Below is a small trained network, with its code and all its weights. Each question gives an input and a target symbol and asks what happens when units are switched off, that is, made to give their printed mean instead of their output.

import numpy as np


def w(rows, s, z=0):
    codes = np.array(rows[::2]) - 128.0
    scale = np.full(codes.shape[1], s)
    scale[-1] = z or s
    return codes * scale


def norm(h):
    return h / np.sqrt((h * h).mean(-1, keepdims=True) + 1e-5)


def f(y):
    return np.maximum(y, 0)


def softmax(a):
    e = np.exp(a - a.max(-1, keepdims=True))
    return e / e.sum(-1, keepdims=True)


def log_softmax(a):
    a = a - a.max(-1, keepdims=True)
    return a - np.log(np.exp(a).sum(-1, keepdims=True))


def net(x, mask):
    ids = ['Λαβδζηθφψω'.index(c) for c in x.split()]
    T = len(ids)
    res = E[ids] + P[:T]
    u = 0
    for l in range(2):
        r = norm(res)
        for j in range(2):
            rows = slice(3 * j, 3 * j + 3)
            q, k, v = (r @ M[l][rows].T for M in (Q, K, V))
            z = softmax(np.where(np.tri(T) > 0, q @ k.T / 3**0.5, -1e9)) @ v
            o = O[l][rows]
            res = res + np.where(mask[u + j], z, o[:, -1]) @ o[:, :-1]
        u += 2
        y = f(norm(res) @ A[l][:, :-1].T + A[l][:, -1])
        res = res + np.where(mask[u : u + 12], y, B[l][:, -1]) @ B[l][:, :-1]
        u += 12
    return log_softmax(norm(res)[-1] @ U[:, :-1].T + U[:, -1])


Q, K, V, O, A, B = {}, {}, {}, {}, {}, {}
E = w([
[134,118,143,210,141,116,131,197],'Λ',
[148,226,97,77,108,79,161,106],'α',
[120,142,162,68,120,200,193,152],'β',
[36,94,157,86,200,114,136,122],'δ',
[107,183,40,113,168,177,97,161],'ζ',
[229,79,149,182,147,112,130,49],'η',
[192,173,111,196,170,110,175,68],'θ',
[158,5,130,52,176,67,71,171],'φ',
[84,87,103,132,135,214,116,84],'ψ',
[179,3,188,66,141,207,112,155],'ω',
],0.019)
P = w([
[134,70,115,123,155,44,134,253],'0',
[117,43,81,137,155,72,163,192],'1',
[111,76,92,138,133,84,149,171],'2',
[109,96,100,141,121,97,137,159],'3',
[102,114,103,141,119,100,126,137],'4',
[107,120,112,140,116,114,125,127],'5',
[117,127,121,140,118,123,121,122],'6',
[126,139,130,135,123,131,113,114],'7',
[139,151,137,131,125,139,108,109],'8',
[150,163,143,123,133,147,102,106],'9',
[164,163,134,118,136,167,108,102],'10',
[182,172,136,111,144,177,105,99],'11',
[196,164,142,104,152,199,122,101],'12',
],0.011)
Q[0] = w([
[95,140,113,92,126,178,143,134],'0.h1',
[111,102,139,56,206,154,141,70],'0.h1',
[86,87,114,120,151,84,181,131],'0.h1',
[139,102,183,132,126,120,154,172],'0.h2',
[177,152,111,155,110,88,160,1],'0.h2',
[187,100,97,96,186,185,112,137],'0.h2',
],0.0095)
K[0] = w([
[139,195,132,117,158,177,118,134],'0.h1',
[193,167,156,77,172,170,69,55],'0.h1',
[79,167,116,71,197,180,178,7],'0.h1',
[129,146,129,70,196,117,173,94],'0.h2',
[250,152,70,186,79,174,161,123],'0.h2',
[147,176,254,165,164,130,19,120],'0.h2',
],0.0089)
V[0] = w([
[62,161,203,145,198,56,97,146],'0.h1',
[216,170,114,171,98,149,64,197],'0.h1',
[109,91,102,173,139,140,95,177],'0.h1',
[178,109,109,132,129,66,142,151],'0.h2',
[132,78,116,185,137,113,172,253],'0.h2',
[116,151,127,30,195,129,124,79],'0.h2',
],0.0072)
O[0] = w([
[105,68,109,117,254,164,249,172,204],'0.h1',
[86,203,34,169,110,117,74,182,3],'0.h1',
[135,112,154,72,169,191,74,124,206],'0.h1',
[51,141,115,183,60,74,119,124,123],'0.h2',
[97,152,130,140,11,162,98,47,235],'0.h2',
[215,127,62,206,139,123,60,102,213],'0.h2',
],0.0067,0.0052)
A[0] = w([
[97,126,158,106,165,162,138,112,234],'0.n1',
[197,190,93,190,94,63,195,15,221],'0.n2',
[124,158,85,164,127,193,123,91,50],'0.n3',
[166,164,150,144,159,83,216,135,71],'0.n4',
[96,167,80,72,165,140,122,99,169],'0.n5',
[120,173,57,81,136,103,121,176,248],'0.n6',
[116,104,177,93,112,176,151,130,53],'0.n7',
[149,177,114,126,81,12,156,152,24],'0.n8',
[138,173,109,134,110,43,180,169,66],'0.n9',
[189,146,142,173,115,69,148,119,73],'0.n10',
[114,144,120,207,178,176,113,147,151],'0.n11',
[120,86,70,115,145,102,32,93,55],'0.n12',
],0.011,0.0018)
B[0] = w([
[147,203,130,130,81,104,175,139,254],'0.n1',
[106,86,171,191,162,138,7,254,194],'0.n2',
[123,113,103,43,157,114,146,88,188],'0.n3',
[123,126,225,160,177,116,137,149,174],'0.n4',
[141,85,176,190,152,103,164,68,207],'0.n5',
[149,106,181,117,81,153,181,73,164],'0.n6',
[160,136,88,80,151,119,126,127,206],'0.n7',
[123,72,203,150,55,242,149,92,146],'0.n8',
[107,72,213,51,126,227,133,96,146],'0.n9',
[145,85,133,198,81,176,70,155,156],'0.n10',
[119,109,70,140,119,138,113,110,200],'0.n11',
[115,176,138,89,114,91,110,106,185],'0.n12',
],0.0099,0.0079)
Q[1] = w([
[145,137,65,128,90,99,114,161],'1.h1',
[122,53,173,131,53,159,124,108],'1.h1',
[220,133,103,94,108,170,200,100],'1.h1',
[115,107,128,127,67,165,89,166],'1.h2',
[139,169,3,164,64,175,74,131],'1.h2',
[98,172,169,200,123,56,113,162],'1.h2',
],0.012)
K[1] = w([
[144,71,78,106,70,169,110,125],'1.h1',
[110,123,169,83,120,147,153,119],'1.h1',
[165,254,170,143,162,195,119,112],'1.h1',
[17,136,130,124,109,129,132,124],'1.h2',
[34,92,178,96,51,178,112,155],'1.h2',
[81,63,90,144,102,116,156,117],'1.h2',
],0.011)
V[1] = w([
[146,116,18,135,126,80,186,139],'1.h1',
[124,57,191,144,251,148,170,215],'1.h1',
[118,92,138,114,117,124,175,90],'1.h1',
[254,45,135,115,171,69,48,143],'1.h2',
[213,106,95,188,130,136,91,122],'1.h2',
[170,145,145,93,123,177,141,192],'1.h2',
],0.0087)
O[1] = w([
[184,203,178,27,99,160,77,255,105],'1.h1',
[145,142,72,149,88,133,90,82,253],'1.h1',
[32,179,231,172,81,112,38,146,217],'1.h1',
[98,67,200,54,75,104,93,98,146],'1.h2',
[2,154,125,132,105,74,112,175,67],'1.h2',
[149,138,95,129,104,83,208,136,121],'1.h2',
],0.0095,0.0079)
A[1] = w([
[192,170,157,83,83,101,242,104,251],'1.n1',
[134,86,19,118,20,199,92,119,29],'1.n2',
[150,123,147,104,220,143,208,146,47],'1.n3',
[47,108,101,96,138,29,141,97,158],'1.n4',
[107,253,137,111,133,143,78,113,81],'1.n5',
[111,108,187,83,114,210,131,212,58],'1.n6',
[104,38,106,167,174,169,150,85,145],'1.n7',
[130,79,203,240,158,24,97,144,86],'1.n8',
[115,112,174,240,41,215,161,123,164],'1.n9',
[126,168,190,70,116,2,156,143,162],'1.n10',
[195,63,194,165,153,173,154,154,52],'1.n11',
[100,163,130,115,202,97,125,107,120],'1.n12',
],0.009,0.0027)
B[1] = w([
[135,72,3,165,137,146,169,159,228],'1.n1',
[187,175,177,198,144,91,190,90,183],'1.n2',
[111,108,96,7,186,109,147,126,173],'1.n3',
[177,218,149,196,177,79,184,183,204],'1.n4',
[152,194,136,134,67,145,129,154,163],'1.n5',
[132,216,110,186,152,165,82,153,164],'1.n6',
[61,110,171,108,165,123,63,208,254],'1.n7',
[92,63,77,125,2,206,133,189,228],'1.n8',
[7,128,112,152,62,153,109,111,220],'1.n9',
[170,123,111,136,92,110,115,123,179],'1.n10',
[86,94,159,101,151,191,142,96,207],'1.n11',
[126,171,106,87,148,177,133,118,185],'1.n12',
],0.0094,0.007)
U = w([
[67,83,134,188,21,191,129,137,130],'Λ',
[133,118,104,255,183,98,59,118,149],'α',
[214,122,69,166,101,155,167,181,169],'β',
[224,156,148,162,90,156,123,39,170],'δ',
[139,253,159,92,140,167,96,151,69],'ζ',
[127,185,200,123,129,81,176,185,173],'η',
[153,100,172,181,115,78,185,109,105],'θ',
[135,146,168,156,133,124,131,104,4],'φ',
[71,82,135,34,165,156,142,87,111],'ψ',
[135,74,150,86,46,34,124,125,137],'ω',
],0.0093,0.0035)

Each question gives the input, a string of symbols that net reads in full, and the target symbol t.
The units are the heads (3 rows each of Q, K, V and O) and the neurons (one row each of A and B). Each row of codes is followed by its name. A weight is (code - 128) times the scale printed after its matrix; where a second scale follows, it is the last column's (O, A, B and U).
mask holds one flag per unit, layer by layer, with each layer's heads first. A switched-off unit (its flag False) gives its mean, the last column of its rows in O or B, instead of its output. The means were averaged over made-up inputs and are rounded, as every weight is.
A unit's drop is (log p(t) with every unit on - log p(t) with that unit switched off) / (log p(t) with every unit on - log p(t) with every unit switched off).
The circuit of an input: a set's keep is (log p(t) with only the set's units on - log p(t) with every unit switched off) / (log p(t) with every unit on - log p(t) with every unit switched off). Starting from the 12 units with the biggest drops (on a tie, the unit counted first), units are removed one at a time, each time the one whose removal leaves the highest keep (on an exact tie, the one counted first), for as long as the keep stays at least 0.8.
units of the circuit, in order: the units of the circuit, biggest drop first
most important unit: the unit with the biggest drop
top k neurons: the k neurons with the biggest drops, biggest first
k most important neurons of layer l: the k neurons of layer l with the biggest drops, biggest first
which heads matter: for each layer, one digit per head in row order, 1 if its drop is at least 0.15 and else 0, layers parted by /
input η ψ δ α α ζ ω φ δ η Λ η Λ, target α: top 3 neurons : (0.n1, 0.n5, 0.n11)
input ψ β Λ ω, target β: most important unit : 0.n7
input δ Λ θ δ η δ ζ, target δ: units of the circuit, in order : (0.n6, 1.n2)
input ζ ψ ζ, target ζ: units of the circuit, in order : (1.h1, 0.n2)
input δ δ δ δ ω δ, target θ: top 3 neurons : (0.n7, 0.n2, 1.n4)
input δ δ φ δ, target ω: units of the circuit, in order : (1.h2, 1.n10)
input α δ δ δ θ δ Λ ω δ θ Λ Λ δ, target α: 2 most important neurons of layer 0 : (0.n4, 0.n11)
input θ δ ζ ψ δ ψ δ δ δ ψ δ, target δ: which heads matter : 10 / 00
input η ψ δ δ ψ δ ψ δ δ δ δ φ, target ω: which heads matter : 10 / 01
input δ θ ω, target δ: 2 most important neurons of layer 1 : (1.n2, 1.n8)
input Λ θ δ δ Λ α θ η η δ δ Λ, target β: units of the circuit, in order : (0.h1, 1.h1)
input ψ δ δ ζ, target ψ: which heads matter : 11 / 10
input ψ δ δ ω, target ψ: 3 most important neurons of layer 0 : (0.n12, 0.n2, 0.n7)
input δ ω δ, target θ: top 4 neurons : (0.n7, 1.n4, 0.n2, 0.n1)
input β δ δ ζ Λ Λ ψ δ, target ζ: which heads matter : 00 / 01
input Λ δ ω Λ δ δ δ δ β, target β: which heads matter : 00 / 00
input δ ζ δ ω ζ Λ Λ ω δ Λ δ Λ, target δ: 4 most important neurons of layer 0 : (0.n1, 0.n2, 0.n5, 0.n6)
input ω η ζ, target ω: units of the circuit, in order : (1.h2, 1.h1)
input β δ ζ, target β: units of the circuit, in order : (1.h1)
input Λ Λ δ θ, target Λ: 2 most important neurons of layer 1 : (1.n8, 1.n9)
input δ ψ ζ ζ Λ δ δ ψ Λ ψ, target δ: top neuron : (0.n3)
input ψ ζ ψ, target ψ: which heads matter : 11 / 11
input Λ δ ψ ψ ψ α δ α Λ θ Λ, target β: units of the circuit, in order : (0.h1, 1.h1, 0.n2)
input β δ ζ ψ, target β: which heads matter : 01 / 11
input ω δ δ ζ δ Λ Λ ψ ζ δ ζ, target ψ: which heads matter : 00 / 10
input δ Λ θ β, target β: which heads matter : 00 / 10
